Here is a tiny trained network, its code and every weight. The questions are about switching its units off for an input and a class, where a switched-off unit gives its printed mean instead of its output.

import numpy as np


def w(rows, s, z=0):
    codes = np.array(rows[::2]) - 128.0
    scale = np.full(codes.shape[1], s)
    scale[-1] = z or s
    return codes * scale


def norm(h):
    return h / np.sqrt((h * h).mean(-1, keepdims=True) + 1e-5)


def f(y):
    return np.maximum(y, 0)


def log_softmax(a):
    a = a - a.max(-1, keepdims=True)
    return a - np.log(np.exp(a).sum(-1, keepdims=True))


def net(x, mask):
    res = np.array(x, float).reshape(1, 3) / 4 @ E
    u = 0
    for l in range(3):
        y = f(norm(res) @ A[l][:, :-1].T + A[l][:, -1])
        res = res + np.where(mask[u : u + 9], y, B[l][:, -1]) @ B[l][:, :-1]
        u += 9
    return log_softmax(norm(res)[-1] @ U[:, :-1].T + U[:, -1])


A, B = {}, {}
E = w([
[190,115,131,183,253],'x0',
[250,125,117,58,28],'x1',
[86,141,87,163,202],'x2',
],0.0072)
A[0] = w([
[213,19,96,245,136,95],'L0N0',
[132,99,1,143,122,147],'L0N1',
[197,141,105,112,51,156],'L0N2',
[181,214,83,89,168,105],'L0N3',
[206,143,156,147,178,33],'L0N4',
[174,175,171,153,103,248],'L0N5',
[82,162,41,128,116,105],'L0N6',
[143,159,119,205,176,190],'L0N7',
[183,113,108,174,81,139],'L0N8',
],0.0099,0.0015)
B[0] = w([
[108,196,175,2,97,217],'L0N0',
[167,151,181,252,188,175],'L0N1',
[133,38,89,125,58,253],'L0N2',
[154,95,76,80,133,179],'L0N3',
[126,182,175,88,103,198],'L0N4',
[103,169,82,106,171,184],'L0N5',
[133,126,138,187,106,193],'L0N6',
[103,73,111,161,191,227],'L0N7',
[65,95,55,171,163,185],'L0N8',
],0.0082,0.006)
A[1] = w([
[112,222,150,23,161,147],'L1N0',
[173,99,106,58,99,210],'L1N1',
[119,177,104,162,119,137],'L1N2',
[144,200,82,49,207,94],'L1N3',
[127,199,110,210,62,2],'L1N4',
[184,144,105,11,1,218],'L1N5',
[144,139,221,81,166,154],'L1N6',
[78,115,154,100,95,15],'L1N7',
[31,93,140,121,140,67],'L1N8',
],0.0091,0.0019)
B[1] = w([
[149,130,130,245,251,177],'L1N0',
[22,28,84,123,129,195],'L1N1',
[73,135,134,107,106,143],'L1N2',
[82,180,255,97,128,174],'L1N3',
[109,168,179,81,135,150],'L1N4',
[140,116,73,232,155,254],'L1N5',
[98,95,177,191,106,165],'L1N6',
[132,143,197,120,164,149],'L1N7',
[224,138,64,97,159,181],'L1N8',
],0.0085,0.0096)
A[2] = w([
[136,85,122,150,36,203],'L2N0',
[14,49,63,47,125,206],'L2N1',
[206,177,68,202,111,157],'L2N2',
[124,58,117,197,146,162],'L2N3',
[147,113,198,201,133,255],'L2N4',
[128,133,210,183,168,96],'L2N5',
[19,237,145,119,123,201],'L2N6',
[88,39,177,86,74,156],'L2N7',
[2,44,103,101,210,184],'L2N8',
],0.0096,0.0026)
B[2] = w([
[9,146,81,207,155,181],'L2N0',
[198,198,70,107,134,208],'L2N1',
[102,186,150,142,173,159],'L2N2',
[35,240,24,164,56,218],'L2N3',
[23,105,145,104,104,187],'L2N4',
[96,115,175,96,125,189],'L2N5',
[223,132,253,83,79,199],'L2N6',
[47,165,107,196,123,152],'L2N7',
[184,97,62,113,12,253],'L2N8',
],0.0071,0.011)
U = w([
[189,143,200,53,65,125],'0',
[163,56,130,74,147,3],'1',
[60,132,23,145,77,184],'2',
[6,141,235,125,159,147],'3',
],0.016,0.0057)

Each question gives the input, the list of numbers given to net, and the class t.
The units are the neurons (one row each of A and B). Each row of codes is followed by its name. A weight is (code - 128) times the scale printed after its matrix; where a second scale follows, it is the last column's (A, B and U).
mask holds one flag per neuron, layer by layer. A switched-off neuron (its flag False) gives its mean, the last column of its row in B, instead of its output. The means were averaged over made-up inputs and are rounded, as every weight is.
A unit's drop is (log p(t) with every unit on - log p(t) with that unit switched off) / (log p(t) with every unit on - log p(t) with every unit switched off).
top k neurons: the k neurons with the biggest drops, biggest first
k most important neurons of layer l: the k neurons of layer l with the biggest drops, biggest first
drop of u: that unit's drop, to one decimal
input [-3,-7,-4], class 0: top 2 neurons	[L1N5; L0N2]
input [-8,-7,-8], class 3: top 3 neurons	[L1N1; L0N2; L0N7]
input [-3,-4,-3], class 0: top 3 neurons	[L0N2; L0N0; L1N5]
input [-2,-8,-7], class 0: 4 most important neurons of layer 0	[L0N7; L0N0; L0N2; L0N3]
input [4,-5,-3], class 3: 2 most important neurons of layer 0	[L0N2; L0N0]
input [5,4,3], class 3: 2 most important neurons of layer 1	[L1N3; L1N0]
input [-1,-4,-8], class 3: top 4 neurons	[L0N2; L1N1; L0N3; L2N8]
input [-6,-2,5], class 0: top 2 neurons	[L1N5; L2N6]
input [-4,0,6], class 3: top 2 neurons	[L0N1; L0N6]
input [-5,-4,-2], class 0: top 2 neurons	[L0N2; L0N0]
input [-8,-4,6], class 0: top 2 neurons	[L2N6; L1N5]
input [-8,-4,0], class 0: top 2 neurons	[L0N2; L2N6]
input [-8,0,5], class 0: 2 most important neurons of layer 1	[L1N4; L1N5]
input [-8,-8,-2], class 0: top neuron	[L2N6]
input [-6,-5,-4], class 0: top 3 neurons	[L0N2; L0N0; L2N6]
input [-4,-8,-8], class 0: top 3 neurons	[L0N2; L1N5; L0N0]
input [6,-8,-7], class 3: top neuron	[L0N2]
input [7,-4,7], class 3: drop of L0N2	0.5
